Below is a small trained network, with its code and all its weights. Each question gives an input and a class and asks what happens when units are switched off, that is, made to give their printed mean instead of their output.

import numpy as np


def w(rows, s, z=0):
    codes = np.array(rows[::2]) - 128.0
    scale = np.full(codes.shape[1], s)
    scale[-1] = z or s
    return codes * scale


def f(y):
    return np.maximum(y, 0)


def log_softmax(a):
    a = a - a.max(-1, keepdims=True)
    return a - np.log(np.exp(a).sum(-1, keepdims=True))


def net(x, mask):
    res = np.array(x, float).reshape(1, 7) / 4 @ E
    y = f(res @ A[0][:, :-1].T + A[0][:, -1])
    res = res + np.where(mask, y, B[0][:, -1]) @ B[0][:, :-1]
    return log_softmax(res[-1] @ U[:, :-1].T + U[:, -1])


A, B = {}, {}
E = w([
[134,149,111,176,170],'x0',
[147,45,116,102,214],'x1',
[253,105,93,123,120],'x2',
[101,162,39,155,156],'x3',
[143,96,168,178,145],'x4',
[127,122,174,162,97],'x5',
[140,185,169,137,197],'x6',
],0.008)
A[0] = w([
[180,182,115,142,113,203],'neuron 0',
[168,173,92,156,211,155],'neuron 1',
[37,130,120,161,133,142],'neuron 2',
[71,67,126,180,110,99],'neuron 3',
[141,149,128,106,180,15],'neuron 4',
[126,157,131,100,135,73],'neuron 5',
[166,108,76,118,109,81],'neuron 6',
[28,130,139,88,78,68],'neuron 7',
[147,56,156,132,104,79],'neuron 8',
[92,124,218,194,191,224],'neuron 9',
[118,63,146,116,102,69],'neuron 10',
[183,121,160,77,165,253],'neuron 11',
[116,143,103,157,104,66],'neuron 12',
[143,110,140,129,128,61],'neuron 13',
[85,116,122,122,98,38],'neuron 14',
[154,246,78,180,147,177],'neuron 15',
[144,135,192,158,88,183],'neuron 16',
[110,152,115,128,175,179],'neuron 17',
[163,167,184,17,107,96],'neuron 18',
[92,144,85,144,105,50],'neuron 19',
[135,135,228,208,65,129],'neuron 20',
[144,134,199,164,89,173],'neuron 21',
[145,120,142,183,94,120],'neuron 22',
[155,136,133,131,135,60],'neuron 23',
[166,193,149,99,85,113],'neuron 24',
[160,111,144,171,114,178],'neuron 25',
[93,130,120,179,112,18],'neuron 26',
[127,91,91,152,143,104],'neuron 27',
[139,110,106,142,113,129],'neuron 28',
[97,109,122,100,198,230],'neuron 29',
[158,64,173,101,150,108],'neuron 30',
],0.012,0.0024)
B[0] = w([
[148,188,110,107,144,192],'neuron 0',
[106,167,107,108,177,213],'neuron 1',
[95,169,150,83,107,206],'neuron 2',
[114,136,106,105,127,180],'neuron 3',
[106,133,102,127,128,153],'neuron 4',
[125,127,119,125,111,142],'neuron 5',
[92,136,134,176,153,176],'neuron 6',
[80,161,99,151,27,213],'neuron 7',
[178,132,120,164,146,187],'neuron 8',
[7,81,117,120,172,255],'neuron 9',
[129,165,109,188,113,173],'neuron 10',
[153,66,121,105,139,214],'neuron 11',
[153,134,151,120,113,151],'neuron 12',
[151,120,132,145,119,142],'neuron 13',
[106,129,131,122,94,155],'neuron 14',
[178,254,113,129,156,226],'neuron 15',
[148,128,199,116,133,204],'neuron 16',
[130,153,109,106,150,176],'neuron 17',
[120,31,154,85,116,194],'neuron 18',
[160,132,168,131,106,163],'neuron 19',
[127,148,204,83,144,239],'neuron 20',
[139,131,190,101,155,208],'neuron 21',
[146,166,115,106,150,168],'neuron 22',
[127,132,129,124,105,141],'neuron 23',
[150,100,104,50,159,188],'neuron 24',
[136,146,115,129,149,179],'neuron 25',
[132,134,154,87,108,152],'neuron 26',
[138,95,123,155,161,163],'neuron 27',
[131,127,133,155,134,151],'neuron 28',
[109,145,95,77,188,207],'neuron 29',
[173,99,140,199,152,204],'neuron 30',
],0.022,0.0077)
U = w([
[225,119,81,253,163,3],'0',
[134,202,2,126,173,210],'1',
[154,59,143,137,253,217],'2',
[60,73,138,141,26,109],'3',
[224,186,140,62,47,131],'4',
[184,223,239,206,238,163],'5',
[69,186,167,106,119,34],'6',
],0.0063,0.0035)

Each question gives the input, the list of numbers given to net, and the class t.
The units are the neurons (one row each of A and B). Each row of codes is followed by its name. A weight is (code - 128) times the scale printed after its matrix; where a second scale follows, it is the last column's (A, B and U).
mask holds one flag per neuron, in row order. A switched-off neuron (its flag False) gives its mean, the last column of its row in B, instead of its output. The means were averaged over made-up inputs and are rounded, as every weight is.
A unit's drop is (log p(t) with every unit on - log p(t) with that unit switched off) / (log p(t) with every unit on - log p(t) with every unit switched off).
The circuit of an input: a set's keep is (log p(t) with only the set's units on - log p(t) with every unit switched off) / (log p(t) with every unit on - log p(t) with every unit switched off). Starting from the 12 units with the biggest drops (on a tie, the unit counted first), units are removed one at a time, each time the one whose removal leaves the highest keep (on an exact tie, the one counted first), for as long as the keep stays at least 0.8.
units of the circuit, in order: the units of the circuit, biggest drop first
most important unit: the unit with the biggest drop
k most important neurons: the k neurons with the biggest drops, biggest first
drop of u: that unit's drop, to one decimal
input [-1,-4,-5,-3,5,6,-2], class 6: 2 most important neurons	(neuron 7; neuron 9)
input [-3,2,1,-8,-6,-8,-2], class 2: most important unit	neuron 18
input [-8,-3,-5,-8,-1,8,-2], class 3: 3 most important neurons	(neuron 7; neuron 18; neuron 15)
input [5,-1,6,-5,-7,-3,-1], class 2: units of the circuit, in order	(neuron 7; neuron 18)
input [-1,5,4,-8,7,5,7], class 2: 2 most important neurons	(neuron 9; neuron 11)
input [1,-1,5,5,6,-2,2], class 1: units of the circuit, in order	(neuron 20; neuron 16)
input [-3,3,-6,1,1,-5,-3], class 3: units of the circuit, in order	(neuron 15; neuron 7)
input [-6,-6,-8,-2,-7,2,3], class 3: units of the circuit, in order	(neuron 7; neuron 18)
input [1,-3,-4,-3,4,7,7], class 6: 3 most important neurons	(neuron 9; neuron 30; neuron 8)
input [-2,5,-5,6,8,4,8], class 2: 3 most important neurons	(neuron 9; neuron 7; neuron 0)
input [-7,3,-8,-4,4,2,-3], class 3: units of the circuit, in order	(neuron 7; neuron 15)
input [2,-5,2,-4,-6,8,-1], class 4: units of the circuit, in order	(neuron 24; neuron 9)
input [3,7,2,-2,7,8,1], class 2: 3 most important neurons	(neuron 9; neuron 15; neuron 11)
input [-5,8,8,4,2,3,0], class 0: most important unit	neuron 9
input [-3,6,-5,6,-3,3,1], class 1: 2 most important neurons	(neuron 20; neuron 29)
input [-1,-4,-3,4,4,-8,-5], class 4: 2 most important neurons	(neuron 9; neuron 19)
input [-4,-4,0,-8,1,-2,-6], class 4: 2 most important neurons	(neuron 9; neuron 7)
input [7,7,-8,5,6,8,8], class 1: 2 most important neurons	(neuron 29; neuron 1)
input [0,-1,1,-4,-6,3,-2], class 3: 2 most important neurons	(neuron 15; neuron 18)
input [-8,-5,4,-5,4,-4,8], class 2: units of the circuit, in order	(neuron 18)
input [1,-2,-1,-6,-7,2,-5], class 3: drop of neuron 21	0.0
input [2,4,-4,4,-8,5,4], class 1: drop of neuron 20	0.1
